Below are the code and all the weights of a small trained network. Each question names an input and a target symbol and asks about switching units off, where a switched-off unit gives its printed mean instead of its output.

import numpy as np


def w(rows, s, z=0):
    codes = np.array(rows[::2]) - 128.0
    scale = np.full(codes.shape[1], s)
    scale[-1] = z or s
    return codes * scale


def norm(h):
    return h / np.sqrt((h * h).mean(-1, keepdims=True) + 1e-5)


def f(y):
    return y / 2 * (1 + np.tanh(0.7978845608 * (y + 0.044715 * y**3)))


def softmax(a):
    e = np.exp(a - a.max(-1, keepdims=True))
    return e / e.sum(-1, keepdims=True)


def log_softmax(a):
    a = a - a.max(-1, keepdims=True)
    return a - np.log(np.exp(a).sum(-1, keepdims=True))


def net(x, mask):
    ids = ['ΘΛΞΠΣαβεζημτφ'.index(c) for c in x.split()]
    T = len(ids)
    res = E[ids] + P[:T]
    r = norm(res)
    for j in range(2):
        rows = slice(2 * j, 2 * j + 2)
        q, k, v = (r @ M[0][rows].T for M in (Q, K, V))
        z = softmax(np.where(np.tri(T) > 0, q @ k.T / 2**0.5, -1e9)) @ v
        o = O[0][rows]
        res = res + np.where(mask[j], z, o[:, -1]) @ o[:, :-1]
    y = f(norm(res) @ A[0][:, :-1].T + A[0][:, -1])
    res = res + np.where(mask[2:10], y, B[0][:, -1]) @ B[0][:, :-1]
    return log_softmax(norm(res)[-1] @ U[:, :-1].T + U[:, -1])


Q, K, V, O, A, B = {}, {}, {}, {}, {}, {}
E = w([
[160,108,143],'Θ',
[150,135,128],'Λ',
[226,179,89],'Ξ',
[59,153,161],'Π',
[66,159,161],'Σ',
[179,113,92],'α',
[167,147,109],'β',
[55,118,117],'ε',
[167,101,150],'ζ',
[147,110,139],'η',
[86,185,252],'μ',
[135,211,130],'τ',
[176,225,222],'φ',
],0.022)
P = w([
[4,119,58],'0',
[66,145,102],'1',
[76,158,90],'2',
[87,159,82],'3',
[138,147,80],'4',
[156,135,72],'5',
[158,112,83],'6',
[154,116,87],'7',
[149,116,87],'8',
],0.0038)
Q[0] = w([
[74,238,124],'h0',
[141,128,199],'h0',
[181,211,197],'h1',
[11,104,111],'h1',
],0.011)
K[0] = w([
[105,204,252],'h0',
[176,112,73],'h0',
[144,235,198],'h1',
[62,129,96],'h1',
],0.014)
V[0] = w([
[195,229,133],'h0',
[49,173,102],'h0',
[8,163,160],'h1',
[216,164,88],'h1',
],0.012)
O[0] = w([
[202,204,193,238],'h0',
[50,56,167,55],'h0',
[198,150,175,3],'h1',
[109,2,5,247],'h1',
],0.0072,0.0056)
A[0] = w([
[74,129,60,1],'n0',
[202,90,28,191],'n1',
[177,254,28,250],'n2',
[93,182,167,237],'n3',
[89,47,89,182],'n4',
[59,219,170,163],'n5',
[35,184,214,25],'n6',
[121,127,99,36],'n7',
],0.0093,0.0037)
B[0] = w([
[218,134,128,132],'n0',
[219,78,252,246],'n1',
[80,153,76,239],'n2',
[52,84,1,154],'n3',
[55,157,124,169],'n4',
[76,58,102,157],'n5',
[96,57,162,148],'n6',
[117,88,225,123],'n7',
],0.0072,0.011)
U = w([
[150,254,183,184],'Θ',
[146,135,173,11],'Λ',
[115,157,163,124],'Ξ',
[69,98,103,119],'Π',
[129,101,149,3],'Σ',
[106,115,112,76],'α',
[147,172,91,65],'β',
[129,171,215,199],'ε',
[125,92,71,198],'ζ',
[114,128,130,6],'η',
[119,168,147,220],'μ',
[71,182,32,216],'τ',
[123,140,166,91],'φ',
],0.018,0.0065)

Each question gives the input, a string of symbols that net reads in full, and the target symbol t.
The units are the heads (2 rows each of Q, K, V and O) and the neurons (one row each of A and B). Each row of codes is followed by its name. A weight is (code - 128) times the scale printed after its matrix; where a second scale follows, it is the last column's (O, A, B and U).
mask holds one flag per unit, heads first, then neurons. A switched-off unit (its flag False) gives its mean, the last column of its rows in O or B, instead of its output. The means were averaged over made-up inputs and are rounded, as every weight is.
A unit's drop is (log p(t) with every unit on - log p(t) with that unit switched off) / (log p(t) with every unit on - log p(t) with every unit switched off).
The circuit of an input: a set's keep is (log p(t) with only the set's units on - log p(t) with every unit switched off) / (log p(t) with every unit on - log p(t) with every unit switched off). Starting from all 10 units, units are removed one at a time, each time the one whose removal leaves the highest keep (on an exact tie, the one counted first), for as long as the keep stays at least 0.8.
units of the circuit, in order: the units of the circuit, biggest drop first
most important unit: the unit with the biggest drop
top k neurons: the k neurons with the biggest drops, biggest first
heads that matter: for each layer, one digit per head in row order, 1 if its drop is at least 0.15 and else 0, layers parted by /
drop of u: that unit's drop, to one decimal
input β μ φ φ Θ Λ, target Θ: most important unit => h0
input ε μ Θ β Σ φ ε Π, target ε: heads that matter => 11
input τ β β φ Λ ε, target Θ: heads that matter => 11
input β Σ Ξ, target ζ: units of the circuit, in order => [h1; h0]
input β Π Σ η, target ε: heads that matter => 00
input β ε μ Θ, target ε: heads that matter => 00
input φ Σ Σ, target Θ: heads that matter => 01
input φ Θ Π μ Ξ β τ, target τ: heads that matter => 00
input β Θ Θ, target ε: heads that matter => 10
input β Σ ζ, target ε: heads that matter => 00
input β Θ τ ζ ε μ ζ, target ε: top 2 neurons => [n3; n1]
input ζ Θ ε Θ Θ φ Π, target Θ: drop of n2 => 0.0
input β μ Θ η, target ε: drop of n5 => 0.1
input Θ ζ Π φ β Ξ φ Π, target Θ: drop of h0 => 0.1
